Here is a tiny trained network, its code and every weight. The questions are about switching its units off for an input and a target symbol, where a switched-off unit gives its printed mean instead of its output.

import numpy as np


def w(rows, s, z=0):
    codes = np.array(rows[::2]) - 128.0
    scale = np.full(codes.shape[1], s)
    scale[-1] = z or s
    return codes * scale


def softmax(a):
    e = np.exp(a - a.max(-1, keepdims=True))
    return e / e.sum(-1, keepdims=True)


def log_softmax(a):
    a = a - a.max(-1, keepdims=True)
    return a - np.log(np.exp(a).sum(-1, keepdims=True))


def net(x, mask):
    ids = ['ΓΔΛαβεζημπσψω'.index(c) for c in x.split()]
    T = len(ids)
    res = E[ids] + P[:T]
    u = 0
    for l in range(2):
        r = res
        for j in range(3):
            rows = slice(3 * j, 3 * j + 3)
            q, k, v = (r @ M[l][rows].T for M in (Q, K, V))
            z = softmax(np.where(np.tri(T) > 0, q @ k.T / 3**0.5, -1e9)) @ v
            o = O[l][rows]
            res = res + np.where(mask[u + j], z, o[:, -1]) @ o[:, :-1]
        u += 3
    return log_softmax(res[-1] @ U[:, :-1].T + U[:, -1])


Q, K, V, O = {}, {}, {}, {}
E = w([
[162,190,115,170,134,121,95,152],'Γ',
[181,171,166,139,113,99,106,71],'Δ',
[54,72,120,31,123,181,102,69],'Λ',
[209,205,58,110,103,140,90,141],'α',
[166,199,136,26,106,39,49,34],'β',
[114,162,101,64,185,93,62,162],'ε',
[198,91,100,76,128,115,93,204],'ζ',
[190,163,106,78,55,110,183,191],'η',
[235,52,145,182,83,155,146,155],'μ',
[92,105,146,126,87,35,97,165],'π',
[204,112,127,56,160,204,202,77],'σ',
[198,7,29,209,198,213,147,215],'ψ',
[116,189,56,137,43,108,194,150],'ω',
],0.018)
P = w([
[179,141,74,207,252,8,211,64],'0',
[185,130,77,181,208,52,167,120],'1',
[154,115,93,156,181,39,146,129],'2',
[149,121,93,113,142,74,111,147],'3',
[136,127,94,107,102,93,95,184],'4',
[111,103,99,100,62,92,72,200],'5',
[113,118,103,55,57,116,64,205],'6',
[103,109,71,68,17,149,62,254],'7',
],0.008)
Q[0] = w([
[68,109,185,166,161,153,172,130],'0.h1',
[103,121,170,194,154,202,113,81],'0.h1',
[198,126,162,127,137,73,74,156],'0.h1',
[128,101,121,187,207,138,73,154],'0.h2',
[150,129,150,59,100,177,88,156],'0.h2',
[180,97,83,109,150,109,105,151],'0.h2',
[85,196,175,150,115,143,254,118],'0.h3',
[193,164,191,102,38,142,89,147],'0.h3',
[121,104,86,167,197,163,46,67],'0.h3',
],0.0098)
K[0] = w([
[124,171,82,135,254,89,163,111],'0.h1',
[184,131,123,133,197,80,111,146],'0.h1',
[111,99,107,89,140,125,120,127],'0.h1',
[131,124,118,95,161,141,108,112],'0.h2',
[164,139,162,118,135,164,35,145],'0.h2',
[104,53,106,126,82,118,126,148],'0.h2',
[232,194,75,133,146,41,205,103],'0.h3',
[232,142,184,84,71,92,136,178],'0.h3',
[191,87,132,110,217,132,113,136],'0.h3',
],0.01)
V[0] = w([
[171,127,145,87,103,61,214,177],'0.h1',
[93,183,154,84,113,201,54,162],'0.h1',
[157,105,50,81,138,100,98,137],'0.h1',
[120,104,161,107,69,114,123,144],'0.h2',
[136,120,161,55,149,99,135,87],'0.h2',
[147,202,184,45,95,154,69,138],'0.h2',
[143,99,173,89,142,156,45,254],'0.h3',
[79,104,195,137,181,96,184,109],'0.h3',
[145,233,81,124,115,105,162,131],'0.h3',
],0.0087)
O[0] = w([
[138,253,234,97,165,36,212,222,207],'0.h1',
[105,98,38,118,143,135,144,131,83],'0.h1',
[218,163,115,1,103,161,97,106,254],'0.h1',
[146,91,169,124,81,123,164,106,108],'0.h2',
[155,156,61,132,126,60,145,111,151],'0.h2',
[154,141,44,101,101,154,193,130,132],'0.h2',
[136,124,113,130,189,35,158,117,181],'0.h3',
[165,124,110,170,96,75,156,42,49],'0.h3',
[129,136,115,177,127,143,66,121,166],'0.h3',
],0.0092,0.0084)
Q[1] = w([
[135,124,75,156,115,118,81,148],'1.h1',
[141,143,176,102,97,195,139,170],'1.h1',
[236,185,185,55,129,75,101,211],'1.h1',
[133,214,113,148,123,108,195,154],'1.h2',
[144,121,119,149,150,212,155,124],'1.h2',
[194,155,156,47,155,150,147,137],'1.h2',
[2,100,100,169,109,175,160,66],'1.h3',
[138,147,76,164,86,145,113,84],'1.h3',
[139,166,111,90,155,121,64,156],'1.h3',
],0.0094)
K[1] = w([
[105,80,108,36,166,95,89,71],'1.h1',
[37,106,119,131,107,114,82,106],'1.h1',
[2,93,138,36,94,176,229,111],'1.h1',
[103,68,189,52,76,142,128,86],'1.h2',
[147,172,148,128,123,77,65,96],'1.h2',
[36,107,61,140,47,69,106,212],'1.h2',
[223,172,115,170,110,84,53,128],'1.h3',
[166,148,97,74,186,58,80,150],'1.h3',
[124,75,84,76,84,94,175,186],'1.h3',
],0.0069)
V[1] = w([
[49,143,134,201,86,64,56,176],'1.h1',
[54,174,95,84,37,77,57,131],'1.h1',
[214,85,81,112,228,11,47,37],'1.h1',
[248,176,121,184,208,171,124,217],'1.h2',
[189,112,155,152,182,31,27,85],'1.h2',
[144,77,143,64,194,245,178,112],'1.h2',
[47,219,74,150,254,171,130,81],'1.h3',
[73,151,96,143,210,11,192,155],'1.h3',
[165,6,129,117,244,193,170,137],'1.h3',
],0.0083)
O[1] = w([
[145,54,126,175,127,92,117,202,84],'1.h1',
[181,102,142,227,135,121,29,123,197],'1.h1',
[168,33,113,106,154,184,181,108,211],'1.h1',
[106,202,157,142,129,210,159,166,252],'1.h2',
[68,53,110,129,176,145,163,108,226],'1.h2',
[204,154,93,123,197,212,118,132,52],'1.h2',
[43,91,84,2,58,137,39,217,70],'1.h3',
[183,62,190,31,152,113,167,197,156],'1.h3',
[66,129,133,110,237,55,94,84,69],'1.h3',
],0.0088,0.016)
U = w([
[154,137,143,192,96,34,59,129,230],'Γ',
[72,202,76,129,115,101,253,71,149],'Δ',
[175,59,208,36,104,146,47,164,53],'Λ',
[207,66,149,174,117,18,182,107,196],'α',
[92,94,141,183,75,78,185,76,215],'β',
[193,160,208,108,113,107,148,116,2],'ε',
[123,129,225,144,229,93,75,102,157],'ζ',
[130,141,167,158,154,187,84,133,57],'η',
[75,95,143,150,113,122,134,154,191],'μ',
[232,124,133,113,182,114,195,77,78],'π',
[255,68,165,208,120,157,46,51,184],'σ',
[137,109,137,121,127,113,136,104,159],'ψ',
[197,182,148,231,203,74,195,43,87],'ω',
],0.0047,0.005)

Each question gives the input, a string of symbols that net reads in full, and the target symbol t.
The units are the heads (3 rows each of Q, K, V and O). Each row of codes is followed by its name. A weight is (code - 128) times the scale printed after its matrix; where a second scale follows, it is the last column's (O and U).
mask holds one flag per head, layer by layer. A switched-off head (its flag False) gives its mean, the last column of its rows in O, instead of its output. The means were averaged over made-up inputs and are rounded, as every weight is.
A unit's drop is (log p(t) with every unit on - log p(t) with that unit switched off) / (log p(t) with every unit on - log p(t) with every unit switched off).
The circuit of an input: a set's keep is (log p(t) with only the set's units on - log p(t) with every unit switched off) / (log p(t) with every unit on - log p(t) with every unit switched off). Starting from all 6 units, units are removed one at a time, each time the one whose removal leaves the highest keep (on an exact tie, the one counted first), for as long as the keep stays at least 0.8.
units of the circuit, in order: the units of the circuit, biggest drop first
most important unit: the unit with the biggest drop
heads that matter: for each layer, one digit per head in row order, 1 if its drop is at least 0.15 and else 0, layers parted by /
input Δ β α ω β μ, target Γ: units of the circuit, in order -> 1.h1, 0.h3
input α β α α, target σ: most important unit -> 1.h1
input ζ α ε β, target Λ: units of the circuit, in order -> 1.h3, 0.h2
input β Δ ζ Γ, target π: heads that matter -> 001 / 101
input ε ζ Δ, target π: units of the circuit, in order -> 1.h1, 1.h3, 0.h3
input Γ β ε α μ β μ, target ω: heads that matter -> 000 / 001
input α Δ ε, target Λ: heads that matter -> 000 / 001
input ζ β η β ε α ψ α, target ζ: units of the circuit, in order -> 1.h3, 0.h3
input α π α ψ β π ω ε, target Γ: units of the circuit, in order -> 1.h1, 1.h2
input η Δ ε, target ε: units of the circuit, in order -> 1.h3, 0.h1, 1.h1
input β β β, target σ: units of the circuit, in order -> 0.h3, 1.h1
input α π π ω, target Γ: units of the circuit, in order -> 1.h1, 0.h3, 0.h1
input ψ μ ε Λ σ ζ, target σ: heads that matter -> 110 / 010
input η α ε ψ, target ζ: heads that matter -> 010 / 001
input μ π μ ζ β, target ω: units of the circuit, in order -> 1.h3, 0.h3
input Λ Δ π, target σ: heads that matter -> 101 / 010
input ψ β σ ε β η, target ε: heads that matter -> 110 / 011
input β σ ω α μ β, target ω: units of the circuit, in order -> 0.h3, 1.h3
input Δ ζ ψ α Δ β, target σ: units of the circuit, in order -> 1.h1
input ζ μ α ε, target ω: most important unit -> 0.h3
input Δ Δ Γ β Λ α α, target σ: heads that matter -> 100 / 010
